Below is a small trained network, with its code and all its weights. Each question gives an input and a class and asks what happens when units are switched off, that is, made to give their printed mean instead of their output.

import numpy as np


def w(rows, s, z=0):
    codes = np.array(rows[::2]) - 128.0
    scale = np.full(codes.shape[1], s)
    scale[-1] = z or s
    return codes * scale


def f(y):
    return y / 2 * (1 + np.tanh(0.7978845608 * (y + 0.044715 * y**3)))


def log_softmax(a):
    a = a - a.max(-1, keepdims=True)
    return a - np.log(np.exp(a).sum(-1, keepdims=True))


def net(x, mask):
    res = np.array(x, float).reshape(1, 6) / 4 @ E
    y = f(res @ A[0][:, :-1].T + A[0][:, -1])
    res = res + np.where(mask, y, B[0][:, -1]) @ B[0][:, :-1]
    return log_softmax(res[-1] @ U[:, :-1].T + U[:, -1])


A, B = {}, {}
E = w([
[121,146,9,133,102,186],'x0',
[123,132,132,131,132,132],'x1',
[173,185,112,132,245,96],'x2',
[129,130,130,129,129,131],'x3',
[136,191,132,209,78,55],'x4',
[124,135,132,129,130,132],'x5',
],0.015)
A[0] = w([
[135,88,70,164,31,185,100],'n0',
[75,170,76,59,127,169,96],'n1',
[102,68,205,70,93,166,253],'n2',
[157,201,105,170,90,77,118],'n3',
[135,132,204,186,107,107,114],'n4',
[117,148,95,174,69,140,142],'n5',
[171,149,132,61,164,135,125],'n6',
[131,81,102,157,124,82,83],'n7',
[168,141,187,115,190,83,219],'n8',
[160,163,58,172,194,70,95],'n9',
[162,210,59,101,125,104,57],'n10',
[21,121,123,137,68,90,134],'n11',
[104,116,98,102,82,144,120],'n12',
[162,160,165,165,69,56,157],'n13',
[150,78,180,68,144,88,189],'n14',
[130,116,72,98,173,181,222],'n15',
[175,147,116,80,154,43,134],'n16',
[96,97,179,131,8,88,185],'n17',
[149,147,108,224,134,123,136],'n18',
[112,111,135,124,192,70,121],'n19',
[185,174,68,138,126,125,118],'n20',
],0.013,0.0049)
B[0] = w([
[66,106,80,245,149,159,248],'n0',
[182,115,72,132,109,218,189],'n1',
[65,52,152,22,7,30,241],'n2',
[50,246,166,178,158,25,210],'n3',
[210,142,181,141,67,155,184],'n4',
[67,170,127,201,98,150,201],'n5',
[172,107,141,135,255,107,168],'n6',
[135,192,82,140,148,87,133],'n7',
[131,83,213,147,176,122,213],'n8',
[139,167,145,18,153,13,213],'n9',
[95,137,127,36,70,82,181],'n10',
[152,239,64,150,104,194,203],'n11',
[69,73,101,186,103,166,187],'n12',
[221,244,161,207,68,174,211],'n13',
[39,96,202,67,106,75,195],'n14',
[179,71,50,59,169,155,210],'n15',
[123,145,194,182,186,85,179],'n16',
[165,234,105,121,46,98,249],'n17',
[48,213,140,83,75,37,185],'n18',
[152,97,146,205,214,170,171],'n19',
[68,220,76,6,136,124,181],'n20',
],0.0076,0.017)
U = w([
[22,110,142,42,68,72,217],'0',
[247,136,137,153,40,149,113],'1',
[83,26,169,134,224,141,169],'2',
[149,148,168,182,167,99,4],'3',
[92,26,55,140,84,204,100],'4',
[60,169,74,192,141,160,58],'5',
[216,148,29,71,201,177,125],'6',
],0.012,0.0042)

Each question gives the input, the list of numbers given to net, and the class t.
The units are the neurons (one row each of A and B). Each row of codes is followed by its name. A weight is (code - 128) times the scale printed after its matrix; where a second scale follows, it is the last column's (A, B and U).
mask holds one flag per neuron, in row order. A switched-off neuron (its flag False) gives its mean, the last column of its row in B, instead of its output. The means were averaged over made-up inputs and are rounded, as every weight is.
A unit's drop is (log p(t) with every unit on - log p(t) with that unit switched off) / (log p(t) with every unit on - log p(t) with every unit switched off).
The circuit of an input: a set's keep is (log p(t) with only the set's units on - log p(t) with every unit switched off) / (log p(t) with every unit on - log p(t) with every unit switched off). Starting from the 12 units with the biggest drops (on a tie, the unit counted first), units are removed one at a time, each time the one whose removal leaves the highest keep (on an exact tie, the one counted first), for as long as the keep stays at least 0.8.
circuit, biggest first: the units of the circuit, biggest drop first
k most important neurons: the k neurons with the biggest drops, biggest first
drop when u is switched off: that unit's drop, to one decimal
input [-2,-4,0,0,6,-5], class 1: circuit, biggest first	n13
input [4,1,7,0,0,-7], class 6: 4 most important neurons	n2, n14, n15, n6
input [7,4,7,4,1,8], class 0: 3 most important neurons	n10, n18, n9
input [3,8,1,-2,0,-6], class 6: 2 most important neurons	n2, n14
input [0,8,-1,1,6,-3], class 1: 3 most important neurons	n13, n4, n0
input [5,-7,2,-5,8,-4], class 0: 3 most important neurons	n9, n10, n18
input [0,-7,-7,2,1,-4], class 1: 2 most important neurons	n17, n3
input [4,4,-8,1,0,-8], class 4: 2 most important neurons	n3, n2
input [1,-1,-1,0,3,5], class 5: drop when n2 is switched off	0.4
input [-4,-5,2,6,6,5], class 3: drop when n3 is switched off	0.2
input [2,-8,6,1,7,-1], class 0: drop when n10 is switched off	0.2
